Where the symbols take the items:
state | ne gu se
JD | HL MZ LJ
FB | LJ HM CZ
PR | GB HB QH
MT | BZ GT CP
TR | GZ QZ SZ
MQ | TJ CN QC
FH | HL NC RD
BN | PF BL BS
CZ | QJ MN FZ
PB | RP ZQ NC
SR | HB BN HD
HC | LD CL SM
ZG | TZ TD DJ
PJ | RZ NZ MN
CP | GT JG GJ
GL | DT PB ZG
DC | MJ GL TZ
QH | HD QC PF
HF | RT MZ BH
DN | FB CG ZZ
PF | BR HN BL
ZQ | QF LG QM
FT | CN JJ RQ
MZ | FR MT RR
RR | MC SM FF
NT | DH CQ RT
HB | QH PF BN
QF | MC ZN LG
QN | NQ JJ DC
SC | TR LF GL
QC | BS PN JJ
HJ | TG JC PQ
HH | CP GJ PR
NZ | FF FM CL
GZ | LF TR BS
GB | PQ MQ NM
BR | TZ JB FL
BS | GJ HJ PN
RC | DN ZZ LJ
GJ | SR HC HB
CL | FM DH NT
FM | HH HF DH
MJ | QN BS SR
GT | PR SR JG
RD | NC FM QF
HR | GT HH RZ
QJ | GL LJ FB
LF | QZ CN JT
SZ | DJ FB QR
LJ | ZZ DT HM
FS | GL ZG QZ
HN | PN GB TG
JG | JC HD BL
JJ | DJ FL HN
HM | DT GD MN
ZN | CQ PJ SJ
MN | GD RP PB
QR | FT RQ LT
DJ | TD DN RC
GH | GL TZ BR
FZ | MN FF FH
SJ | NT RT LG
ZZ | CZ GZ DT
HL | NZ HC DH
TD | RP FB DN
BH | MZ HD HR
JB | SC GL FS
JC | JG QR TJ
RZ | RR FF NZ
CG | JD RZ PJ
GD | ZN MN RP
NM | LF FT BR
TZ | GZ SC JB
BL | HN TG HJ
BZ | HH GT DH
TJ | QR LT CN
CQ | BH HR FR
SM | CL NT SJ
DH | HF HB CQ
FF | SM GJ FM
FR | HR BZ MT
FL | JB FS TR
HD | BN BS QC
PN | HJ PQ GB
RQ | MJ GH NQ
JT | SZ QJ TD
LG | ZN HL JD
LD | MT PF NZ
QM | LG JD CG
LT | RQ NQ HD
RP | RD QF ZQ
MC | QM CG ZN
RT | CQ FR MZ
TG | PN NM LD
NC | DH QM MC
PQ | GB TR MQ
NQ | GZ BR JJ
CN | LT QN MJ
QZ | ZG DJ SZ
DT | ZG FH JD

The rows follow the links: the fewer symbols apart two items are, the more alike their rows tend to be.

Each row is also shifted at random along 6 hidden directions that mean nothing.

Some items, each with a row of numbers:
SR
[-73,-28,-13,30,-19,33,-23,25,-30,-28,-66,93,42,-23,34,-66,38,10,35,12,40,20,-59,-1,-5,-37,14,10,-2,16,-14,27,-38,64,0,-17,-54,-20,-24,-31,35,34,27,7,-2,59,-41,-26,23,12,-18,31,-32,42,16,-16]
JT
[2,5,11,-18,-21,19,16,32,-1,-9,25,-69,8,42,-23,40,-38,31,-42,-25,3,37,22,7,-8,55,1,-25,30,-26,9,-16,22,4,-21,-23,66,12,-17,18,-22,-14,17,-36,0,-50,8,-9,-34,18,50,-13,13,-26,-39,44]
CZ
[98,-16,26,-1,-7,-10,-18,1,16,-37,5,-9,-16,18,-15,21,19,43,-7,5,20,34,21,22,39,-7,26,-19,6,-29,6,-4,-27,-2,1,-80,49,54,-4,12,38,19,33,32,7,-51,4,22,-40,39,9,-13,-23,-61,-29,58]
ZG
[-54,-35,15,-36,-12,-28,-31,0,27,-32,17,-29,2,9,2,2,59,-4,-27,-56,24,-21,-8,13,-41,65,51,-27,5,39,-8,30,-13,1,-24,-76,-9,48,11,-2,21,12,58,-10,14,61,19,-1,31,8,-32,-13,21,-15,-5,-16]
PR
[4,16,-16,-3,-23,12,-17,-23,18,39,-61,34,-29,-28,32,35,-8,8,51,-18,-1,-8,-5,18,-66,2,-29,50,-6,-6,-13,-46,29,-37,-8,-16,-16,20,45,15,-32,-25,12,7,13,11,-12,-33,22,-23,-68,26,20,15,79,-58]
BN
[-113,-6,-23,62,-21,21,11,-43,18,-15,-32,40,-40,-19,-33,-2,90,41,30,34,1,-9,20,21,56,-57,-36,8,-38,-51,-31,-32,18,21,-13,-41,-24,35,2,-9,23,53,35,66,-14,3,-39,18,-42,0,-47,-37,-27,41,29,12]
PQ
[-8,-27,-19,9,8,30,-21,22,-21,33,-26,41,27,-32,-19,-65,-22,-27,7,33,-7,6,-18,-20,25,-15,9,-36,-20,12,22,69,-24,19,70,40,4,2,22,-40,-14,7,9,-97,-32,-4,12,-15,-19,-16,20,10,-18,7,-71,18]
NQ
[144,-8,-33,-6,-36,14,-10,-14,10,-52,-21,-11,35,-21,7,-22,45,-7,-29,7,-26,-24,39,52,-29,3,9,10,-23,-8,-34,17,-6,14,12,19,1,-17,-30,-15,20,22,18,23,-15,33,13,-25,39,-3,15,-46,40,18,16,-4]
FF
[77,-14,26,-2,-1,36,29,-3,-55,52,16,-14,16,42,5,-35,-65,-69,0,27,12,30,46,18,5,-26,-29,-18,20,-26,15,-23,-19,21,-3,36,14,-65,-4,-13,-34,26,-55,-1,6,-47,-18,48,-4,-55,36,-17,-55,-5,23,18]
JC
[72,28,-13,39,-18,42,58,-47,-18,-4,49,-7,-67,9,-46,24,45,31,16,-2,-3,19,50,-9,37,-7,-79,-10,-32,-60,-12,-21,48,-16,8,4,28,13,-15,46,-10,9,-3,3,-9,-41,-30,-21,-64,34,-30,-4,-1,25,-10,11]
ZQ
[-9,0,-25,-22,35,-34,18,10,15,9,30,24,-9,-1,44,36,39,-9,12,62,29,-27,4,9,-2,21,-7,7,8,11,0,10,0,-2,31,7,10,-10,11,-17,2,-19,13,28,16,4,33,-15,-20,52,-41,11,29,-4,10,16]
SC
[-87,8,-31,-55,-28,-9,-24,9,6,12,-14,-26,80,8,51,40,-71,-17,11,9,22,-36,27,88,-46,45,35,-51,18,4,-9,17,20,-10,-16,33,111,19,-13,11,-12,-43,-15,-35,20,14,-10,-70,15,-25,61,-15,43,5,-43,13]
HC
[-36,1,60,23,13,12,11,-13,-38,38,18,-11,1,34,-17,-32,-87,-49,7,-17,-1,17,-26,-62,19,-29,-23,5,15,5,34,-53,4,17,-49,27,-32,-48,14,-5,-15,21,-55,5,23,-24,-30,55,1,-70,24,-23,-55,18,26,-17]
ZN
[-56,1,-18,1,41,-18,45,6,-28,7,46,13,-33,2,10,-6,35,-13,-16,90,-1,-18,16,-8,59,-35,-9,-7,9,-16,6,35,-20,15,50,39,-26,-57,-25,-21,-5,18,-40,34,-32,-19,36,37,-30,31,4,8,-17,-6,-6,23]
HM
[-125,1,12,8,1,31,-3,42,-53,-42,7,23,38,24,6,-7,-63,40,9,46,41,64,-41,-22,66,-37,27,-46,18,-19,23,8,-29,52,14,-11,72,-16,-48,2,22,10,-1,9,0,-68,-12,-11,-65,53,80,0,-49,-46,-78,87]
NT
[-106,24,27,47,33,-57,10,-11,44,-25,12,-12,-11,10,-49,15,33,23,6,-27,-22,-7,26,5,112,-64,36,-23,-7,-31,-16,9,18,-13,-46,17,-21,50,-40,20,43,-5,-38,22,-20,-5,-44,62,-27,-19,18,-3,-48,22,-70,27]
HJ
[-55,48,2,-7,10,15,-14,25,33,65,-50,13,48,-27,5,36,-141,-15,49,-14,-33,-10,-30,-48,-59,39,-26,59,-15,43,37,-52,38,-65,27,93,37,2,66,6,-56,-86,-9,-78,30,-40,3,-63,8,-42,15,12,73,0,-1,-17]
PN
[27,-20,8,12,19,17,-21,-12,-24,31,-14,21,-31,-37,-44,-68,-20,-20,-5,6,-36,-7,-67,-99,3,-20,-6,3,-24,42,44,14,-18,19,48,13,-62,-8,68,-38,-18,40,17,-50,-35,7,24,22,-10,-22,-16,-12,-25,0,-3,-33]
HL
[40,-6,44,-9,37,-56,-20,43,65,36,-11,29,59,23,38,11,-19,-51,24,-33,32,-11,-19,-8,-16,36,21,41,9,66,25,-16,-17,-26,-50,9,-42,0,38,-24,6,-57,3,-6,60,26,-21,35,37,-22,-26,21,13,20,13,-1]
GT
[10,23,-18,-2,0,24,-18,45,-56,25,-40,53,59,8,68,12,-100,36,43,-17,47,45,-85,-25,-29,-5,-2,-21,67,15,12,5,18,43,-42,16,41,-28,-26,28,-31,-54,-34,-52,16,13,-47,-79,-18,17,42,88,-27,38,-37,-28]
SZ
[19,-11,14,0,-17,30,49,3,-53,-11,69,-81,-54,51,-67,-13,2,14,-76,-14,-14,28,8,-56,11,31,-37,-35,28,-32,16,-9,16,46,-12,-32,7,-25,-20,18,-37,50,8,-22,-28,-41,24,37,-44,5,30,-26,-32,-16,-15,14]
MZ
[-58,56,-12,8,28,-53,-14,46,63,1,-48,12,59,-1,31,81,-62,54,32,-44,-10,8,-19,31,22,-4,53,12,48,-12,-8,6,40,-44,-44,56,46,43,-45,45,-2,-111,-43,-39,0,3,-41,-44,6,-2,53,73,29,25,-76,13]
QC
[-38,16,-61,24,-26,80,13,20,-36,48,-66,14,32,-31,3,-20,-84,-13,-2,86,-57,1,23,10,-21,-37,-53,48,-13,-46,4,-25,10,16,73,107,33,-69,2,-34,-73,6,-23,-38,-39,-64,18,-39,-6,-31,64,-30,19,28,27,17]
GL
[-101,-11,-14,-43,-30,-7,-17,-27,-4,-19,16,-26,4,-2,23,16,18,-13,-3,16,13,-33,34,65,-31,20,21,-39,-5,-1,-24,15,-2,-13,3,-25,34,23,-6,1,21,20,6,30,9,25,23,-24,26,-10,-1,-45,23,-29,14,2]
QF
[-3,-8,-20,-19,47,-46,-3,37,34,4,-1,58,43,-13,66,24,30,-7,24,48,49,-22,-17,14,13,28,27,0,12,42,14,32,-17,-1,11,4,12,7,-1,-17,20,-42,25,-1,27,30,14,-27,-10,59,-26,39,39,17,-35,30]
QM
[4,-16,-18,-26,32,3,32,48,-40,41,21,16,15,7,57,-21,-26,-48,-37,54,9,-11,-41,-48,-48,37,-29,29,29,39,34,11,-19,40,37,49,-39,-101,16,-35,-52,-2,-21,-21,6,-3,54,5,18,15,2,18,22,16,51,-19]
FR
[25,8,-34,11,9,-23,-6,-7,8,-1,-24,9,-26,-11,11,28,55,40,12,1,-12,7,51,88,40,-43,25,-27,18,-62,-45,68,5,-17,10,0,20,41,-55,27,5,-25,-25,-7,-47,8,-17,-7,-15,13,11,59,-27,10,-41,2]
QN
[-30,31,-32,17,-44,31,19,-37,20,-58,-4,-26,0,-19,-12,10,43,3,-11,24,-35,-26,86,75,6,-24,-29,37,-56,-48,-53,-30,16,-23,18,46,16,-15,-46,2,22,18,-12,64,-8,-7,2,-30,35,-10,11,-67,49,14,46,14]
MC
[-77,-2,-3,-17,38,-29,31,24,22,19,35,27,5,3,42,12,41,-42,1,33,19,-22,2,-14,1,37,-14,29,-1,32,11,12,-12,-9,19,29,-45,-46,5,-29,2,-24,5,10,26,19,23,8,14,30,-37,18,25,26,24,-2]

From each start, follow one symbol. Which item do you reach?
Answer with the item's name.
[13,11,-16,19,5,22,-10,17,30,-2,-27,39,50,-34,-23,-10,0,3,24,-1,-10,5,25,14,29,-4,-6,0,-46,1,4,31,0,-33,52,63,42,27,-1,-8,14,-39,7,-67,-2,-13,-14,-55,-15,13,22,12,27,16,-80,41]
se	QC
[-17,-26,-23,27,-11,39,-40,24,-10,-1,-84,81,40,-55,6,-78,11,-9,16,20,0,5,-50,-20,-16,-33,8,29,-33,27,0,30,-37,39,42,18,-50,-8,22,-56,6,28,35,-29,-19,36,-8,-25,31,-15,-11,6,1,36,2,-17]
gu	HJ
[124,2,-12,-40,-10,-17,17,-33,-24,45,36,-106,-39,30,-30,32,-63,-11,-67,-2,-44,-38,7,-26,-51,58,-19,-39,27,-14,16,-28,45,6,-25,-10,41,8,45,23,-76,16,-7,-36,-22,-24,46,11,-18,-29,31,-41,23,-14,25,-33]
se	SZ
[-97,11,4,17,-8,-7,-27,-44,51,15,-55,23,-35,-49,-10,12,7,-9,42,-22,-26,-42,-29,-41,-43,-1,-22,66,-47,33,-4,-70,14,-45,-6,-16,-62,34,75,-12,-5,6,37,40,20,29,4,8,32,-45,-81,-28,32,10,93,-64]
ne	BR
[62,-13,16,7,3,23,-26,15,-3,74,-58,40,60,13,31,-24,-73,-45,46,3,17,11,6,32,-17,-10,1,-11,12,4,12,-3,-12,1,-6,31,24,-4,37,-19,-27,-20,-17,-62,14,-7,-45,-3,9,-58,22,24,-26,24,-16,4]
se	NZ
[-31,11,12,-1,-13,-13,24,-33,-15,-22,66,-82,-34,35,-71,14,-7,22,-48,-38,-15,-21,-2,-47,19,34,-19,-62,-1,-6,9,-20,49,17,-45,-15,31,32,-6,33,-4,24,4,-11,-4,-6,3,15,-42,-4,22,-53,-5,0,-42,2]
gu	CN
[167,-29,-24,27,12,-5,-42,0,29,43,-61,56,11,-22,-11,-12,8,18,20,28,12,-8,-34,-13,10,-11,-2,-22,-5,0,18,4,-1,26,5,-38,13,62,64,-22,-15,-2,49,-49,-15,18,-14,-2,-49,4,-21,20,-14,36,-31,3]
gu	TG
[43,46,5,24,-14,19,14,-12,26,-55,15,-4,22,-7,-16,17,-7,21,1,-39,-12,7,-5,-14,-6,1,-25,36,-31,1,-19,-44,37,-24,-18,33,16,-14,-27,33,22,-29,-8,15,26,-1,-19,-54,15,16,9,-11,50,21,-2,1]
se	HD
[33,-12,-38,-12,36,-25,45,0,4,35,31,-6,-27,7,27,7,70,-27,-33,87,-12,-30,49,27,3,8,-26,18,1,-20,-6,19,-14,-2,49,21,-25,-44,0,-25,-29,10,-12,25,-21,-7,54,32,-11,26,-28,0,17,10,39,10]
ne	ZN
[-23,5,5,24,-30,32,6,-21,16,21,-32,29,-2,-1,22,17,20,-8,56,-6,25,12,41,63,-11,-13,-34,12,-9,-39,-32,-37,8,-14,-24,-12,1,6,1,11,4,2,0,32,21,5,-48,-3,5,-29,-41,4,-20,22,52,-9]
se	HB
[-74,47,10,41,-4,39,34,-8,-11,-54,36,9,4,-9,-41,-9,-2,17,13,-39,-6,23,8,-46,35,-11,-38,14,-50,3,4,-12,27,-20,3,51,4,-17,-39,27,36,-15,-20,-13,21,-13,-30,-51,-15,31,11,-4,22,26,-40,17]
gu	LT
[53,-25,10,0,23,-35,-58,-4,61,-16,-17,48,33,-37,-40,-44,40,-4,21,-45,10,-31,-47,-22,25,17,53,-46,-51,71,18,60,-8,-9,7,-21,-4,95,41,-12,57,-18,54,-68,0,65,-19,-24,-13,-4,-31,9,11,24,-101,7]
se	BR
[53,18,45,-31,23,-43,-49,13,35,-24,6,29,28,-13,42,40,-76,19,42,-36,31,9,-88,-60,-29,19,50,21,-1,83,36,-37,-19,-49,-17,-41,17,42,43,22,40,-50,27,30,66,2,7,-30,17,36,-21,26,35,-74,-8,-11]
ne	GD
[120,-26,-25,-14,-26,21,13,55,9,17,-9,-61,29,48,0,28,-4,18,-70,25,4,28,63,76,-14,62,-10,-23,55,-68,-6,20,6,31,-7,-8,81,-3,-28,-2,-50,-13,22,-53,-22,-52,13,-5,-38,16,72,-6,6,9,-32,66]
gu	DN
[-66,28,24,-12,-2,-14,22,27,20,-8,38,-66,-13,45,-20,63,-52,43,-40,-38,-1,24,-12,-51,-13,67,-16,19,37,-5,25,-71,39,-3,-44,-35,41,11,2,30,-29,-23,25,-3,23,-57,11,9,-28,25,20,-16,28,-30,0,21]
gu	FB
[-47,-24,7,2,-9,-5,-12,-12,-34,-39,32,-45,-3,12,-52,-49,17,16,-66,-27,7,-22,-48,-55,23,13,25,-69,2,18,13,18,12,71,-43,-37,3,21,-4,-8,13,61,27,-10,-23,25,-4,13,-28,-6,34,-51,-23,15,-50,0]
se	BS
